Below is a small trained network, with its code and all its weights. Each question gives an input and a class and asks what happens when units are switched off, that is, made to give their printed mean instead of their output.

import numpy as np


def w(rows, s, z=0):
    codes = np.array(rows[::2]) - 128.0
    scale = np.full(codes.shape[1], s)
    scale[-1] = z or s
    return codes * scale


def norm(h):
    return h / np.sqrt((h * h).mean(-1, keepdims=True) + 1e-5)


def f(y):
    return y / 2 * (1 + np.tanh(0.7978845608 * (y + 0.044715 * y**3)))


def log_softmax(a):
    a = a - a.max(-1, keepdims=True)
    return a - np.log(np.exp(a).sum(-1, keepdims=True))


def net(x, mask):
    res = np.array(x, float).reshape(1, 3) / 4 @ E
    u = 0
    for l in range(4):
        y = f(norm(res) @ A[l][:, :-1].T + A[l][:, -1])
        res = res + np.where(mask[u : u + 9], y, B[l][:, -1]) @ B[l][:, :-1]
        u += 9
    return log_softmax(norm(res)[-1] @ U[:, :-1].T + U[:, -1])


A, B = {}, {}
E = w([
[104,133,142,91,123,49,30,56],'x0',
[162,127,166,163,26,164,112,48],'x1',
[120,247,63,124,134,184,135,119],'x2',
],0.012)
A[0] = w([
[188,112,140,212,10,197,182,97,79],'0.n0',
[76,247,13,99,153,246,112,57,216],'0.n1',
[180,149,183,177,38,188,57,43,25],'0.n2',
[180,81,161,139,140,169,164,183,157],'0.n3',
[165,93,89,179,87,170,141,96,45],'0.n4',
[169,99,146,181,142,105,167,127,2],'0.n5',
[162,132,88,126,137,95,154,205,58],'0.n6',
[114,112,69,150,177,132,198,169,104],'0.n7',
[153,135,99,122,107,107,255,189,153],'0.n8',
],0.0095,0.0047)
B[0] = w([
[192,173,185,39,114,156,120,233,190],'0.n0',
[89,222,157,163,122,110,224,96,247],'0.n1',
[119,95,10,197,120,115,98,46,190],'0.n2',
[125,165,49,162,103,153,57,205,166],'0.n3',
[190,103,126,90,179,191,102,142,142],'0.n4',
[99,172,118,120,98,137,100,181,129],'0.n5',
[115,102,152,156,92,189,74,2,144],'0.n6',
[53,93,88,138,73,89,72,127,167],'0.n7',
[79,76,97,201,102,185,165,91,176],'0.n8',
],0.0089,0.014)
A[1] = w([
[145,96,174,53,155,78,90,185,10],'1.n0',
[174,25,98,60,161,65,69,91,82],'1.n1',
[127,182,106,72,189,107,139,53,117],'1.n2',
[137,72,151,192,124,151,107,68,75],'1.n3',
[161,3,137,116,145,200,67,196,100],'1.n4',
[186,171,240,155,2,143,87,107,151],'1.n5',
[126,241,179,143,212,121,202,96,69],'1.n6',
[128,150,79,127,7,159,150,80,1],'1.n7',
[250,170,227,90,77,148,188,192,124],'1.n8',
],0.009,0.0046)
B[1] = w([
[126,188,95,196,138,130,195,120,156],'1.n0',
[137,124,210,183,168,227,161,126,222],'1.n1',
[165,111,143,118,88,62,92,177,204],'1.n2',
[128,83,124,106,98,165,125,121,152],'1.n3',
[144,107,49,81,92,87,72,184,216],'1.n4',
[173,130,96,126,112,138,157,109,211],'1.n5',
[136,9,130,91,124,138,70,143,253],'1.n6',
[148,131,125,191,170,74,140,144,189],'1.n7',
[149,161,158,58,139,220,164,140,190],'1.n8',
],0.013,0.0066)
A[2] = w([
[80,137,254,45,152,94,124,115,86],'2.n0',
[135,212,152,67,191,164,142,199,112],'2.n1',
[79,163,149,209,229,180,138,153,63],'2.n2',
[154,231,80,58,81,129,93,69,134],'2.n3',
[127,210,154,76,156,62,145,120,42],'2.n4',
[66,130,167,37,155,5,104,154,3],'2.n5',
[217,156,154,49,109,150,202,198,46],'2.n6',
[196,167,154,166,134,195,159,101,34],'2.n7',
[153,118,88,215,119,169,124,130,77],'2.n8',
],0.0093,0.0046)
B[2] = w([
[35,166,76,76,128,105,85,198,196],'2.n0',
[118,79,224,164,72,147,87,74,216],'2.n1',
[220,213,151,158,203,72,85,163,247],'2.n2',
[115,71,136,170,95,2,140,190,254],'2.n3',
[182,50,173,73,126,163,43,141,161],'2.n4',
[133,241,231,34,66,164,108,81,230],'2.n5',
[192,190,140,86,114,158,204,159,246],'2.n6',
[53,87,199,113,79,107,142,105,220],'2.n7',
[103,108,194,68,148,88,117,110,231],'2.n8',
],0.0096,0.0036)
A[3] = w([
[86,39,75,101,170,96,88,162,2],'3.n0',
[106,206,111,145,145,186,187,110,99],'3.n1',
[8,131,75,188,142,106,155,188,116],'3.n2',
[169,85,128,59,82,135,135,109,149],'3.n3',
[87,209,128,183,127,202,161,117,98],'3.n4',
[126,165,228,92,221,72,131,157,26],'3.n5',
[129,107,160,139,126,243,159,113,62],'3.n6',
[127,145,128,180,190,69,77,129,111],'3.n7',
[181,99,150,161,155,157,59,119,142],'3.n8',
],0.013,0.0044)
B[3] = w([
[48,109,93,206,82,103,109,143,176],'3.n0',
[120,126,195,95,177,77,170,63,188],'3.n1',
[103,99,88,92,182,104,65,85,254],'3.n2',
[33,128,135,99,229,159,96,126,199],'3.n3',
[162,89,129,102,211,91,157,112,196],'3.n4',
[100,186,120,176,173,130,99,210,209],'3.n5',
[118,131,134,161,74,25,93,59,186],'3.n6',
[193,132,108,167,111,183,244,191,198],'3.n7',
[106,159,159,123,168,196,107,121,182],'3.n8',
],0.011,0.008)
U = w([
[68,69,30,152,108,106,57,166,251],'0',
[90,118,98,81,251,56,161,80,36],'1',
[121,155,160,193,203,149,124,202,158],'2',
[70,199,164,42,114,60,63,166,83],'3',
[181,116,99,45,67,203,107,206,116],'4',
[165,165,203,78,90,110,235,96,166],'5',
[146,70,184,158,116,178,51,41,82],'6',
[152,145,72,177,31,14,118,76,77],'7',
],0.022,0.0024)

Each question gives the input, the list of numbers given to net, and the class t.
The units are the neurons (one row each of A and B). Each row of codes is followed by its name. A weight is (code - 128) times the scale printed after its matrix; where a second scale follows, it is the last column's (A, B and U).
mask holds one flag per neuron, layer by layer. A switched-off neuron (its flag False) gives its mean, the last column of its row in B, instead of its output. The means were averaged over made-up inputs and are rounded, as every weight is.
A unit's drop is (log p(t) with every unit on - log p(t) with that unit switched off) / (log p(t) with every unit on - log p(t) with every unit switched off).
The circuit of an input: a set's keep is (log p(t) with only the set's units on - log p(t) with every unit switched off) / (log p(t) with every unit on - log p(t) with every unit switched off). Starting from the 12 units with the biggest drops (on a tie, the unit counted first), units are removed one at a time, each time the one whose removal leaves the highest keep (on an exact tie, the one counted first), for as long as the keep stays at least 0.8.
circuit, biggest first: the units of the circuit, biggest drop first
top k neurons: the k neurons with the biggest drops, biggest first
top k neurons in layer l: the k neurons of layer l with the biggest drops, biggest first
drop when u is switched off: that unit's drop, to one decimal
input [7,1,-1], class 6: circuit, biggest first => [0.n1; 1.n1]
input [-5,6,-4], class 4: circuit, biggest first => [0.n0]
input [0,4,0], class 4: top 3 neurons => [0.n0; 0.n1; 0.n2]
input [1,1,8], class 7: top 3 neurons => [0.n0; 2.n3; 1.n1]
input [0,4,3], class 5: top 2 neurons => [0.n0; 0.n7]
input [-5,7,-5], class 4: top 2 neurons => [0.n0; 0.n1]
input [1,-8,0], class 2: top 4 neurons => [0.n1; 1.n6; 2.n2; 0.n2]
input [0,7,3], class 5: top 2 neurons => [0.n0; 1.n8]
input [-6,3,-2], class 4: top 2 neurons => [0.n0; 0.n1]
input [-1,3,-5], class 4: top 2 neurons => [0.n1; 1.n4]
input [3,-4,0], class 2: top 2 neurons => [0.n1; 1.n1]
input [2,1,-2], class 6: top 2 neurons => [0.n1; 1.n3]
input [0,-1,3], class 1: top 2 neurons => [0.n1; 0.n0]
input [-1,-1,-7], class 0: top 2 neurons => [0.n0; 0.n1]
input [-8,1,-7], class 4: top 2 neurons in layer 0 => [0.n0; 0.n2]
input [0,-4,5], class 1: top 2 neurons in layer 0 => [0.n0; 0.n1]
input [-7,7,-8], class 4: drop when 0.n1 is switched off => 0.1
input [2,-6,-2], class 2: drop when 0.n1 is switched off => 2.9
input [1,2,1], class 7: drop when 0.n2 is switched off => 3.6
